In the rows, zero is written as 128.
Here are made-up elements, facts about them, and rows of numbers that follow some of those facts. Name the element behind each unnamed row.

How the elements are related:
γ: belongs to class; Σ: uses
begruk | γ d | Σ graflir
bemul | γ d | Σ tudi bilar brudras
benir | γ c | Σ fugo fetrum droklok
bilar | γ d | Σ kedril kebren
borar | γ c | Σ togeklas fafon gremos
bragom | γ a | Σ skelikor
brakone | γ d
brevimu | γ a | Σ brofuso
brine | γ b | Σ sinel
brofuso | γ c | Σ bilar
brudras | γ c | Σ genek flovem
buskubro | γ b | Σ gredrul finel ruplu
dabres | γ c
difom | γ d | Σ genek trifu gosketi rafla
droklok | γ c | Σ vapas
drutridrin | γ d | Σ ranu ramuvu
fabrum | γ c | Σ vabok
fafon | γ a | Σ rimus
fegro | γ b | Σ stigrek tota zokla
fetrum | γ b | Σ naplo
finel | γ a
fivu | γ a | Σ plidu
fletra | γ b | Σ vabok getur
flovem | γ c | Σ fivu
flumum | γ b | Σ gosketi
flusok | γ d | Σ vabok ranu getur
fodo | γ b | Σ safla
fugo | γ c | Σ klibrim
gegem | γ c | Σ nosta
genek | γ d | Σ finel tridu
getur | γ b | Σ gosketi
gosketi | γ b | Σ flovem
graflir | γ b | Σ trelo klalol
gredrul | γ d | Σ benir vodos gregis
gregis | γ d
gremos | γ d | Σ klonol
griputre | γ b | Σ trelo
griran | γ c | Σ naplo
grutril | γ d | Σ griputre pletur
kebren | γ b | Σ tustel
kedril | γ a | Σ klonol zetigek
klafem | γ a | Σ klegon
klalol | γ c | Σ tugrifis klibrim
klegon | γ a | Σ skiple
klibrim | γ c | Σ migrok zezi
klonol | γ a | Σ fivu
kluflar | γ b | Σ gegem
kluklu | γ d | Σ gredrul vufon
kuzun | γ c | Σ vabok
lopipla | γ c | Σ brakone
lupir | γ a
luskagar | γ b | Σ pledran tradis vapas varom
migrok | γ b | Σ naplo
mokes | γ c
mokor | γ c | Σ klibrim
naplo | γ a | Σ tepla vapas
nasem | γ c | Σ safla gegem
nosta | γ d | Σ pledran
nuban | γ b | Σ togeklas tridu
nute | γ d | Σ repevu
pafir | γ b | Σ skapi naplo
paful | γ d | Σ skelikor fetrum griputre
panu | γ d | Σ klalol safla
petredris | γ c | Σ klalol skituzis
pigril | γ b
plabil | γ b | Σ plidu
pledran | γ a | Σ pafir
pletur | γ b | Σ plidu
plibredru | γ b | Σ klibrim
plidu | γ b
pogil | γ c | Σ kebren grutril
pogor | γ a | Σ tustel gosketi
rafla | γ d | Σ brakone
ramuvu | γ d | Σ benir plabil
ranu | γ b | Σ tridu varom
repevu | γ c
ridro | γ b | Σ vodos
rimus | γ b | Σ vabok gredrul bilar gosketi tilam
ruflo | γ c | Σ zibak ranu
ruplu | γ a
safla | γ c | Σ tustel skadrum
setril | γ d
sigri | γ d | Σ vakla vipunem klalol bragom gegem ramuvu ruplu
siklu | γ a | Σ flovem sugak pletur grutril
sinel | γ c | Σ stigrek
skadrum | γ a | Σ zutram tilam graflir
skapi | γ b
skelikor | γ a
sketu | γ c | Σ panu vakla
skiple | γ d
skituzis | γ d
sosten | γ b | Σ trelo pledran
stefar | γ b | Σ tepla fetrum migrok
stigrek | γ d | Σ zugrik fetrum
sugak | γ b
suplebro | γ d | Σ naplo
tepla | γ d | Σ klegon
tilam | γ d | Σ kebren
togeklas | γ c | Σ zetigek
tota | γ c | Σ petredris plabil
tradis | γ b
tralo | γ c | Σ tota fabrum grutril
trelo | γ d | Σ stefar pafir
tridu | γ c | Σ zutram pafir kebren pletur
trifu | γ b
tudi | γ c
tugrifis | γ a | Σ zabos klibrim
tupotu | γ c | Σ fetrum
tustel | γ d | Σ klalol mokor
vabok | γ c
vakla | γ a
vapas | γ c | Σ klegon klafem
vapla | γ c | Σ klibrim
varom | γ c | Σ pledran
vipunem | γ a
vodos | γ c | Σ petredris zutram plabil
vufon | γ b | Σ sinel
zabos | γ b | Σ skituzis
zetafen | γ b | Σ klonol skituzis gremos
zetigek | γ c | Σ droklok dabres
zezi | γ c | Σ vapas
zibak | γ d
zitrek | γ a | Σ finel
zokla | γ b
zopliske | γ b | Σ benir
zugrik | γ b | Σ trelo suplebro fivu
zutram | γ a | Σ pafir klalol luskagar tradis

Some elements and their rows:
[155 108 103 104 137 101 166 106  68 145 100 108 120 133 149 124 151 151
  84 106 127 155 159  79 103  78 131 104 137 196  64 147 151 157 109 102
 149 154 136 122 103 136 165 133 110 148 173 115 139 115 111 139 128 167]: vabok
[148 112 106 108 136  93 156 106  69 138  99 113 123 135 147  98 149 161
  91 121 129 157 158  85 102  82 129 108 133 194  68 142 143 160 102 102
 142 151 133 102 100 135 163 139 109 147 172 119 137 110 104 144 134 169]: kuzun
[144 111 106 109 134  91 156 108  66 139  96 110 121 135 147 100 149 157
  95 114 129 158 157  83 100  83 128 106 134 196  70 140 144 164 105 103
 143 155 129 106  99 133 166 138 110 142 171 119 137 109 102 145 136 168]: fabrum
[ 88 122 133 154  62 131 147 119 106 110 123 135 144 158 150 144 181 150
  95 134 109 143 153  83 118 102 127  99 143 140  62 116 143 156  96  96
 149 110 182 129 111 106 152 140  88 131 170 127 128 132  72 112 138 158]: sigri
[113 124 136 119 119 156 129 141  63 136 132 122 135 116 147 151 140  73
 152 157 108 154 153  87 125  66 148 126 142  91  96 130 150 154 130  92
 180 167 184 105 118 127 168 124  91 134 165 121 141 111 113 136 126 148]: vakla
[178 124 106  98 131  93 112  80  81 140 111 120 127 137 137 102 170 178
 114 167 133 165 159  99 110  79 126  89 134 179  55 163 132 155  94 123
 156 137 124 122  98 150 153 144 105 137 168 127 130  91 117 131 152 168]: mokor
[182 127 108  94 131  90 110  76  79 141 111 119 130 134 133 104 176 176
 121 164 135 169 161  99 110  77 119  78 136 169  50 165 129 151  96 124
 151 150 125 118  98 147 152 142 107 128 169 130 128  89 120 131 157 171]: klibrim
[ 59 122 133 156  58 123 134 112 118 110 120 146 139 167 147 139 189 169
  96 152 108 142 144  95 124 101 132 102 136 133  64 120 146 170  78 109
 163 101 172 121 107 118 158 147  84 131 166 131 127 122  61 115 137 163]: tustel
[ 53 128 170 125 114 139 153 118 106 113 104  98 137  88 149 102 111 124
  89 157 133 147 169  99 102 108 141  93 154 106  90 110 162 151 136 107
 173 141  86 126 107 125 152 145  82 142 158 129 125 140  89 121 116 182]: fegro
[129 124 126 115 116 148 149 135  84 102 116 126 142  92 153  98 148  83
 164 161 103 174 158  76 122  76 143 124 139  53 102 131 133 166 124  83
 162 162 198  61 119 119 162 133  71 144 155 130 135  98 114 147 126 146]: klegon
[103 116 122 148  64 141 171 120 105 106 124 129 144 149 154 167 181 134
  84 110 105 147 157  70 115 102 126  94 150 138  56 121 149 151 102  88
 151 115 191 137 113 103 147 135  86 136 168 126 131 138  86 110 130 158]: skiple
[196 114  80  96 134  95 188 106 102 102  85 115 134 105 156  42 170 174
  86 127 119 182 170  71 102  90 128 100 134 133  68 157 121 160  96  87
 123 150 166  66 108 125 149 147  86 157 164 131 129 106 114 151 120 162]: vapas
[ 79 133 160 133 111 149 136 127  91 106 110  96 143  92 152  84 103 119
  93 180 136 144 176  97  94 118 141 113 149 116  90 116 149 141 148 105
 168 108  78 132 108 117 137 143  78 153 156 130 125 149  91 125 121 181]: pletur
[174 113  94 105 135 107 159 109  73 144 104 112 124 133 150 108 156 167
  81 129 128 155 163  84 104  77 136 111 133 184  62 155 143 149 105 102
 147 142 139 119 106 136 161 138 109 153 174 119 138 116 109 141 123 167]: mokes
[166 118 105 103 130 103 141 109  79 146  98 116 130 134 142  79 161 177
  88 143 129 156 161  87 104  84 126 108 128 169  63 159 129 152 103 106
 137 143 132  90 106 132 160 141 105 147 171 127 136 113  98 155 132 182]: benir
[ 81 120 135 156  61 130 151 122 102 106 119 131 144 154 148 143 180 144
  94 127 108 143 152  79 116 106 122 101 143 139  62 116 141 160  99  93
 147 109 176 121 110 102 150 139  86 132 167 127 131 135  70 121 141 166]: gredrul
[ 52 127 171 125 115 135 159 118 105 109 105  98 136  87 150 109 111 118
  87 149 133 149 168  96 101 107 141  90 155 109  90 106 165 153 133 107
 172 144  89 132 106 125 153 145  83 141 157 127 125 140  90 118 116 178]: buskubro
[101 117 130 149  66 141 164 121  97 113 127 128 141 155 151 175 178 135
  87 111 107 143 156  73 117  99 126  92 151 146  56 119 151 150 104  91
 153 120 189 145 113 103 150 132  91 133 172 123 132 138  84 109 132 159]: brakone
[ 68 134 177 129 114 136 140 127  90 113 110  97 141  91 149  79 105 122
  95 167 137 143 172 103  99 113 138 102 154 116  91 102 154 142 144 107
 162 141  80 125 107 114 145 145  91 137 163 129 123 148  84 123 125 180]: zugrik
[125 132 141 133 113 150  98 147  43 121 132 117 140 117 147 100 130  66
 178 179 116 153 157  86 113  86 135 145 134 104 100 126 124 153 148  90
 159 133 156  82 111 110 151 126  82 133 160 127 138 112 107 153 153 156]: klonol
[ 41 127 167 125 114 133 152 116 111 109 103 103 136  91 150  98 113 130
  90 162 131 147 166 104 105 106 144  94 150 103  92 109 164 158 128 111
 177 140  87 126 106 129 158 149  81 142 157 129 125 136  84 119 112 180]: fodo

Which element is each row?
No name comes twice in this set of rows, the named rows included.
[161 117 110 104 132 103 146 112  76 152  98 115 127 140 142  82 158 177
  86 140 130 153 160  91 105  78 129 107 129 171  64 156 132 151 103 104
 138 154 133  94 108 132 161 141 112 142 174 124 137 115  94 153 130 180] => tupotu
[ 75 124 152 128 117 133 116 136  62 129 122 127 133 118 145 121 134  76
 173 155 111 156 145  91 123  72 141 128 136  96 105 116 143 174 125  97
 173 166 164  79 110 124 177 132  87 129 159 124 139 100  97 147 143 152] => pogor
[120 135 147 116 113 138  84 113  69 131 137 129 139 119 136 137 151  87
 187 194 115 164 149 104 130  67 137 108 141  84  90 137 136 160 121 111
 183 161 167 106 110 138 165 131  87 119 159 129 132  87 118 130 157 147] => tugrifis
[ 37 134 205 111 120 145 149 128 116 151 100  98 144  84 135  89 119 135
  79 154 134 140 166 101 110  94 126  65 154  72  82 117 152 137 137 105
 156 198  93  92 117 114 161 141 101 119 165 133 127 152  69 138 114 208] => fetrum
[ 61 133 173 130 116 130 147 124  99 111 108 102 138  91 150  80 108 129
  96 162 136 144 170 109 104 104 145 100 154 116  92  95 161 147 132 109
 169 143  88 128 106 122 151 149  93 138 163 127 122 143  82 114 115 169] => griputre
[182 116  91  99 133  97 170 106  88 122  91 115 132 116 152  57 164 172
  92 131 124 171 167  80 102  86 127 105 132 149  67 154 127 156 100  95
 127 151 151  79 108 129 155 144  97 153 169 127 131 108 107 149 126 167] => droklok
[ 81 131 169 126 121 113 181 121 108  87 106 103 139  76 158  68 110 123
 109 143 131 160 176 101 103 105 145  89 163 101  95  80 161 152 131  99
 160 159 111 124 106 118 151 152  91 134 164 125 116 138  95 101 108 149] => luskagar
[ 92 125 151 125 118 138 122 138  60 130 125 123 135 114 144 123 136  73
 171 154 111 158 147  88 123  72 140 126 138  95 103 118 144 168 128  95
 170 169 171  83 112 123 172 130  88 127 160 124 139 101 102 145 140 150] => fafon
[ 37 124 178 126 118 127 161 114  99 107 102  96 134  83 149 112 105 109
 100 134 133 150 165  92 100 110 136  83 157 118  92  96 169 159 137 106
 172 156  85 128 101 122 157 144  85 135 156 125 126 135  92 118 122 177] => fletra
[193 120 106 118 140  71 167 116  64 124 106 122 125 137 156  55 149 167
 111 118 131 163 168  98 103  76 138 117 141 192  73 110 138 153 101  97
 129 157 148 111 100 127 160 148 126 135 183 116 126 111 103 124 126 133] => varom
[177 125  98 104 126  97 108  82  88 144 110 128 126 147 138  97 174 197
 108 184 132 161 157 112 115  76 135 103 129 174  60 167 134 157  82 130
 165 124 124 121  99 157 160 149 104 143 169 129 129  91 106 129 141 166] => klalol
[187 117  93  99 134  93 165 102  89 120  95 117 132 120 150  63 167 173
  98 133 125 172 167  83 104  85 126  99 136 153  65 152 126 156  98  98
 131 154 152  87 106 130 152 144  99 144 168 127 130 104 112 145 129 165] => zezi

The same elements again, as new rows of numbers:
Named rows:
[105 128 164 160 132 116  77 107 152 176 148 153 126 134 142  54 102  89
  91 121 171 166  97 136 105 160 137 146 109  95 138]: sigri
[101 120 162 141 130 132  71 112 151 152 146 153 136 127 161  55 104 110
  88 119 173 155 108 117 109 144 148 129 115 117 124]: paful
[107 141 135 136 129 173 166 109 141  86  88 117 139 121 128 176 145 131
 100 158 165 105 193 188 131 121 120 143 156 106 116]: griputre
[142 124 147  95 123  88 153 158 143 105 189 165 143 109 139 158  96 142
 153  95  73 150  97  81 163 108 134  89 110 152 115]: tralo
[143  90 110  98 123 102  70 156 130 181 100 139 156 129 133 159 156 156
 126 147 121  69  60 145 155 116 161 154 103 106 151]: siklu
[137  87 103 135 124 123  73 153  90 196  91 105 134 137 105 151 157 157
 137 125 125  68  64 125 135 126 138 151 116 121 157]: kedril
[107 145 130 124 127 168 157 105 138  81  80 107 139 126 126 176 145 152
  97 170 169 118 200 192 129 124 114 130 165 125 111]: stefar
[151 106 108  79 128 109  62 117 106 130  81 105 147 171 119 155 152 185
 144 176 128  71  73 116 122 128 125 143 126 167 114]: klegon
[108 146 143 119 131 150 152 129 146  93  80 117 148 115 119 178 140 147
  89 167 160 139 196 200 148 131 121 141 161 106 122]: sosten
[156 135 124 108 130  94 154 145 122  97 178 133 113 117 119 126 104 154
 181 105  72 165 109  81 142 119 114  90 123 181 111]: benir
[103 122 141 145 129 147  80  95 145 150 138 140 123 138 156  53 105 110
  89 116 173 140 122  87  95 146 139 135 118 121 114]: trelo
[156 129 130 110 138  91 148 136 126 100 179 130 118 118 106 142  99 159
 176 116  68 162 110  81 142 131 112  86 127 178 114]: klibrim
[103 126 151 172 132 131  88  93 145 174 155 143 109 143 127  56 101  81
  91 112 172 154 103 107  93 161 134 147 112  96 130]: panu
[159 120 147  98 119  99 166 146 138 106 194 161 138 111 144 151 100 134
 164  87  74 124 105  72 152 108 131 100 107 147 106]: fabrum
[153 147 109 160 123 103  86 100 113 162 100 122  85 188 100 142 156 132
 190 160  77  68  59 152  98 145 120 165 100  92 158]: vipunem
[105 138 127 126 133 170 157 105 137  84  80 104 140 129 121 175 143 148
  98 167 157 121 201 195 127 129 114 131 169 126 112]: migrok
[ 98 136 107  87 112  83  64 170  80 203  72  98 100 109 126 166  98  75
 121 185 127  69  75 169 124 133 185 156  93 170 176]: brevimu
[160  95 106 169 146 135 165 139  87 150 180  98  70 119  95 130 112 155
 186  57  87 153 122  71 124 129 109  88 159 184 115]: dabres
[107 145 131 131 131 165 164 106 134  88  83 110 137 123 120 172 148 145
  99 160 156 121 200 189 129 131 114 148 162 110 113]: luskagar
[144  89 105 135 128 121  80 152 101 189  98 115 139 136 106 150 164 158
 132 112 124  71  67 123 143 122 136 153 117 108 160]: fafon
[156 129 129  95 136  91 139 132 123  95 170 122 121 118 110 141  99 166
 176 127  69 166 119  79 137 128 112  86 135 190 108]: zezi

Name these rows:
No name comes twice in this set of rows, the named rows included.
[141  96 108 121 124 119  75 143 111 174  98 119 138 144 118 151 161 161
 144 138 120  69  64 125 136 118 141 150 109 117 151] => fivu
[108 107 143 149 127 154  99 100 143 167 150 148 135 131 168  59 107  91
  91  96 172 123 111  80 101 141 155 140 111 110 116] => grutril
[108 140 126 153 125 180 168 118 141  93  89 116 134 122 126 170 153 126
 102 141 163 110 190 195 135 121 119 144 155 103 120] => plabil
[138 112 106  95 122 105  66 129 113 144  90 116 139 164 121 150 158 179
 146 163 116  69  69 133 133 124 131 145 115 141 131] => naplo
[108 128 127 138 125 178 165 112 137  95  85 118 144 117 129 169 151 117
  97 148 165 100 194 189 136 120 121 147 153 100 117] => pletur
[118 117 120 173 124 166 121  93 128 152 144 123  95 164 170  53 138  77
 110  84 174 136 114  93  84 129 125 150 110 129 124] => gregis
[118 112 147 101 131 154 168 148 147 108  89 131 159 112 138 171 157 103
  91 157 167 122 187 196 161 116 140 144 150  95 124] => flumum
[109 140 124 141 129 170 169 115 131  93  81 107 140 123 121 173 153 124
 102 155 162 119 196 191 131 125 117 143 157 106 123] => pigril
[157 106 164  82 124  88 164 162 150 122 192 174 155 106 158 158  98 136
 134  83  75 134 105  68 171 105 142 108 108 132 106] => kuzun
[123 179 123  70 109  70 156 164 108 141 154 167 125 111 130  73 114 191
 105  69  29 171 177  75 163 118 104 157 122 124 120] => ruflo
[170 125 131  98 119 108 169 125 125 103 186 152 126 113 142 141 103 119
 182  84  70 110 116  71 137 108 120 112 106 147 103] => vabok
[144 121 143 101 140  81 120 159 136 110 175 141 136 111 106 147  99 169
 145 129  64 172 103  94 159 139 116  85 137 178 113] => vapla
[100 127 152 124 124 115  78 122 147 177 138 158 142 120 159  55 111 124
  85  96 168 160 124 102 112 149 131 151 120 103 128] => drutridrin

